Small tables with named rows and columns. After each table, cells are looked up by row and column.

Roz
|  | Koves | Vom | Fodetev | Gosubo | Bedumu |
|---|---|---|---|---|---|
| Rezu | 26 | 35 | 26 | 46 | 62 |
| Sifivo | 25 | 37 | 58 | 82 | 51 |
| Dipeg | 34 | 36 | 38 | 57 | 40 |
| Rif | 56 | 17 | 36 | 24 | 44 |
| Vefe | 42 | 17 | 45 | 53 | 79 |
| Zagopez | 30 | 37 | 32 | 39 | 68 |
| Fazupos | 56 | 25 | 46 | 52 | 54 |
| Torugu | 43 | 20 | 44 | 70 | 56 |
| Tugiged | 47 | 58 | 52 | 44 | 62 |
| Mive | 36 | 24 | 42 | 62 | 56 |
| Pigoli | 28 | 44 | 43 | 62 | 53 |
| Ritune | 15 | 56 | 52 | 65 | 49 |

Dipeg, Bedumu => 40
Rezu, Fodetev => 26
Ritune, Gosubo => 65
Fazupos, Bedumu => 54
Torugu, Vom => 20
Fazupos, Koves => 56
Zagopez, Gosubo => 39
Sifivo, Koves => 25
Vefe, Fodetev => 45
Mive, Bedumu => 56
Sifivo, Bedumu => 51
Rif, Vom => 17
Mive, Fodetev => 42
Sifivo, Gosubo => 82
Mive, Koves => 36

Luroref.csv
,Bod,Bemun,Nuv
Dabi,17,6,3
Piz,-41,77,-80
Dusab,-23,26,-20
Vivufib,-3,19,-16
Varogek,-5,-8,11
Tud,-16,22,-16

What is the Bemun of Dusab in Luroref?
26
What is the Bemun of Tud in Luroref?
22
What is the Nuv of Vivufib in Luroref?
-16
What is the Bod of Piz in Luroref?
-41
What is the Bod of Varogek in Luroref?
-5
What is the Nuv of Piz in Luroref?
-80
What is the Bod of Tud in Luroref?
-16
What is the Nuv of Tud in Luroref?
-16
What is the Bemun of Varogek in Luroref?
-8
What is the Bemun of Vivufib in Luroref?
19
What is the Bemun of Dabi in Luroref?
6
Row with the largest Bemun: Piz

Pagila
|  | Bav | Keze | Ganato | Tamat | Ligirop | Tanup | Sogat | Gom |
|---|---|---|---|---|---|---|---|---|
| Tob | 3797 | 3782 | 2328 | 5949 | 548 | 2102 | 1972 | 3685 |
| Vok | 2456 | 617 | 4883 | 4642 | 1822 | 3629 | 1097 | 3974 |
| Kem | 4586 | 3735 | 6059 | 3776 | 1439 | 4077 | 3098 | 2544 |
| Tizaf | 1933 | 705 | 3719 | 3460 | 2338 | 2493 | 2693 | 1906 |
| Rasozo | 3766 | 2814 | 4781 | 4403 | 971 | 1328 | 3052 | 1530 |
| Zorek | 4014 | 3894 | 3272 | 3925 | 1665 | 2499 | 4317 | 2234 |
| Rara | 2700 | 5512 | 2533 | 4030 | 1238 | 3470 | 2644 | 4620 |
| Tuz | 3628 | 1553 | 790 | 5312 | 3514 | 3715 | 2028 | 5305 |
| Remu | 3443 | 2221 | 3433 | 5321 | 1844 | 3788 | 5281 | 5179 |
| Makezu | 1182 | 738 | 1281 | 2753 | 4390 | 5623 | 3443 | 4779 |
| Tez | 3063 | 5360 | 4379 | 5270 | 5322 | 2082 | 4827 | 5469 |
| Pebugi | 1189 | 4349 | 3926 | 1844 | 3941 | 5509 | 215 | 7632 |

Rara, Tamat => 4030
Rara, Sogat => 2644
Tez, Ligirop => 5322
Rara, Bav => 2700
Vok, Gom => 3974
Tob, Gom => 3685
Kem, Ligirop => 1439
Tizaf, Sogat => 2693
Rasozo, Ligirop => 971
Remu, Gom => 5179
Pebugi, Keze => 4349
Tob, Tanup => 2102
Tuz, Tamat => 5312
Tob, Ganato => 2328
Makezu, Gom => 4779
Tob, Tamat => 5949
Makezu, Ligirop => 4390

